Below are the code and all the weights of a small trained network. Each question names an input and a class and asks about switching units off, where a switched-off unit gives its printed mean instead of its output.

import numpy as np


def w(rows, s, z=0):
    codes = np.array(rows[::2]) - 128.0
    scale = np.full(codes.shape[1], s)
    scale[-1] = z or s
    return codes * scale


def f(y):
    return np.maximum(y, 0)


def log_softmax(a):
    a = a - a.max(-1, keepdims=True)
    return a - np.log(np.exp(a).sum(-1, keepdims=True))


def net(x, mask):
    res = np.array(x, float).reshape(1, 8) / 4 @ E
    y = f(res @ A[0][:, :-1].T + A[0][:, -1])
    res = res + np.where(mask, y, B[0][:, -1]) @ B[0][:, :-1]
    return log_softmax(res[-1] @ U[:, :-1].T + U[:, -1])


A, B = {}, {}
E = w([
[172,107,165,54,80,51,1,137,166],'x0',
[142,132,153,131,127,120,146,111,131],'x1',
[119,119,110,127,133,133,115,144,128],'x2',
[101,75,52,82,156,56,195,68,143],'x3',
[50,172,162,155,210,50,140,192,137],'x4',
[139,114,151,61,119,157,213,219,173],'x5',
[55,50,159,144,59,104,151,159,30],'x6',
[86,230,101,71,102,124,154,140,46],'x7',
],0.0086)
A[0] = w([
[162,132,150,146,176,184,94,128,57,171],'N0',
[153,170,96,79,171,120,96,146,181,120],'N1',
[159,200,123,115,224,127,102,82,190,52],'N2',
[87,118,177,191,175,66,131,160,187,87],'N3',
[171,143,114,126,153,145,129,100,145,134],'N4',
[88,87,165,154,103,86,144,140,98,52],'N5',
[71,159,160,129,187,69,122,171,144,80],'N6',
[170,100,187,59,122,155,187,166,181,114],'N7',
[91,248,77,41,82,116,112,92,57,214],'N8',
[138,174,171,164,93,162,141,118,145,96],'N9',
[102,64,155,144,45,76,130,171,117,113],'N10',
[132,178,230,197,80,214,58,185,123,104],'N11',
[116,150,154,75,102,37,87,87,184,112],'N12',
[171,131,174,40,102,54,58,135,135,54],'N13',
[100,167,172,138,136,78,157,110,120,103],'N14',
[116,149,134,220,126,99,81,26,67,134],'N15',
[61,79,155,149,78,156,128,127,105,105],'N16',
[180,241,67,112,185,171,99,125,255,123],'N17',
[95,97,147,126,72,93,111,154,82,112],'N18',
[156,57,126,98,34,217,134,54,146,81],'N19',
[123,124,74,50,71,95,55,139,133,121],'N20',
[132,42,152,156,159,141,78,108,193,254],'N21',
[150,119,122,71,79,205,140,60,113,61],'N22',
[115,130,134,130,139,115,94,42,104,81],'N23',
[78,159,182,150,202,85,132,157,125,62],'N24',
[165,116,80,95,65,186,106,122,102,72],'N25',
[126,74,129,192,162,138,96,90,136,185],'N26',
[64,147,126,134,136,62,98,171,172,92],'N27',
[82,164,56,208,147,209,210,84,130,138],'N28',
[100,130,88,217,163,112,45,63,124,134],'N29',
[139,73,62,95,138,40,184,56,130,112],'N30',
[131,81,107,118,134,166,164,220,161,221],'N31',
],0.0088,0.0052)
B[0] = w([
[95,101,134,102,137,91,156,164,149,173],'N0',
[156,117,139,156,90,103,158,73,62,188],'N1',
[135,95,78,156,86,125,153,119,70,196],'N2',
[126,137,102,161,91,186,76,125,216,193],'N3',
[142,111,132,149,66,126,156,155,108,165],'N4',
[187,107,71,156,76,122,158,134,106,173],'N5',
[109,132,83,130,84,236,107,137,189,194],'N6',
[35,138,127,67,82,153,113,83,88,195],'N7',
[95,191,213,168,107,59,188,139,255,246],'N8',
[157,94,101,101,146,111,148,165,123,152],'N9',
[160,133,125,165,75,105,150,100,56,208],'N10',
[158,52,24,53,177,32,156,204,170,217],'N11',
[137,86,151,139,181,159,129,178,97,203],'N12',
[161,55,194,141,208,184,56,121,89,213],'N13',
[122,133,117,161,121,157,96,161,176,163],'N14',
[110,122,157,32,89,153,88,133,98,212],'N15',
[155,145,90,202,116,87,188,105,92,185],'N16',
[161,103,108,160,68,75,202,96,58,244],'N17',
[164,122,104,184,123,108,190,101,92,192],'N18',
[120,182,79,170,140,196,118,134,202,220],'N19',
[190,100,212,145,162,160,116,174,104,207],'N20',
[101,177,208,155,122,81,163,147,177,243],'N21',
[136,149,87,158,131,165,50,153,167,179],'N22',
[133,151,97,69,101,156,120,132,114,165],'N23',
[157,112,47,132,105,220,53,117,150,189],'N24',
[154,164,82,138,118,196,111,127,194,177],'N25',
[80,179,178,103,115,94,162,121,173,201],'N26',
[162,153,123,138,91,197,94,147,140,183],'N27',
[176,54,248,146,217,164,89,183,73,227],'N28',
[101,160,154,55,66,133,128,140,92,206],'N29',
[126,57,55,74,170,100,163,215,177,221],'N30',
[59,164,207,62,101,100,122,86,84,212],'N31',
],0.0067,0.011)
U = w([
[177,95,213,164,221,197,123,158,55,96],'0',
[140,163,41,181,87,255,105,122,184,72],'1',
[170,117,82,216,58,87,180,85,29,83],'2',
[123,137,163,118,112,126,155,148,130,253],'3',
[140,91,35,42,195,55,153,195,156,69],'4',
[65,159,171,4,71,160,129,90,68,95],'5',
[101,184,217,194,129,65,161,112,209,117],'6',
[121,134,157,144,129,131,144,134,121,234],'7',
],0.0085,0.0065)

Each question gives the input, the list of numbers given to net, and the class t.
The units are the neurons (one row each of A and B). Each row of codes is followed by its name. A weight is (code - 128) times the scale printed after its matrix; where a second scale follows, it is the last column's (A, B and U).
mask holds one flag per neuron, in row order. A switched-off neuron (its flag False) gives its mean, the last column of its row in B, instead of its output. The means were averaged over made-up inputs and are rounded, as every weight is.
A unit's drop is (log p(t) with every unit on - log p(t) with that unit switched off) / (log p(t) with every unit on - log p(t) with every unit switched off).
The circuit of an input: a set's keep is (log p(t) with only the set's units on - log p(t) with every unit switched off) / (log p(t) with every unit on - log p(t) with every unit switched off). Starting from the 12 units with the biggest drops (on a tie, the unit counted first), units are removed one at a time, each time the one whose removal leaves the highest keep (on an exact tie, the one counted first), for as long as the keep stays at least 0.8.
circuit, biggest first: the units of the circuit, biggest drop first
most important unit: the unit with the biggest drop
k most important neurons: the k neurons with the biggest drops, biggest first
drop of u: that unit's drop, to one decimal
input [-1,-7,-7,8,-5,1,3,3], class 4: most important unit -> N30
input [6,3,7,6,1,2,-8,8], class 2: 3 most important neurons -> [N17; N1; N2]
input [-1,-2,6,-1,-7,-6,2,-1], class 1: 3 most important neurons -> [N19; N25; N31]
input [3,-4,-6,4,3,0,5,-7], class 6: 2 most important neurons -> [N21; N17]
input [0,0,-6,7,8,0,-5,3], class 1: circuit, biggest first -> [N6; N24]
input [6,7,5,4,0,2,4,8], class 6: 2 most important neurons -> [N8; N28]
input [2,5,-2,-4,-6,0,7,2], class 2: 3 most important neurons -> [N10; N16; N18]
input [6,3,0,6,-5,3,-6,1], class 0: circuit, biggest first -> [N13; N20]
input [2,3,-4,-5,-2,7,-1,3], class 5: 3 most important neurons -> [N7; N30; N31]
input [-1,0,-6,2,-4,-7,-5,1], class 5: circuit, biggest first -> [N15; N29]
input [8,6,1,-5,-7,7,4,0], class 0: 2 most important neurons -> [N13; N20]
input [0,0,0,-1,-3,-8,3,5], class 5: 2 most important neurons -> [N15; N29]
input [4,-4,-5,-4,1,-6,-3,-3], class 5: circuit, biggest first -> [N29; N15]
input [0,7,3,-6,7,-1,-5,6], class 1: circuit, biggest first -> [N24; N6]
input [-3,-2,6,-7,-8,-6,6,0], class 1: most important unit -> N19
input [2,-3,4,-5,-7,1,7,-5], class 1: 4 most important neurons -> [N19; N25; N17; N22]
input [3,-3,8,1,3,2,-8,-8], class 2: 2 most important neurons -> [N17; N2]
input [1,4,-2,7,1,6,8,0], class 2: 2 most important neurons -> [N10; N11]
input [2,1,-5,-5,2,-5,-5,5], class 2: 2 most important neurons -> [N17; N2]
input [5,-2,8,2,-8,2,-1,5], class 1: circuit, biggest first -> [N25]
input [8,7,5,-5,-6,-8,0,1], class 0: 3 most important neurons -> [N13; N20; N12]
input [0,4,-4,8,6,-8,3,3], class 4: drop of N1 -> 0.1
input [3,-6,4,4,3,-2,-2,-8], class 6: drop of N21 -> 1.1
input [3,-3,0,-1,-2,-5,-4,-2], class 5: drop of N27 -> 0.0
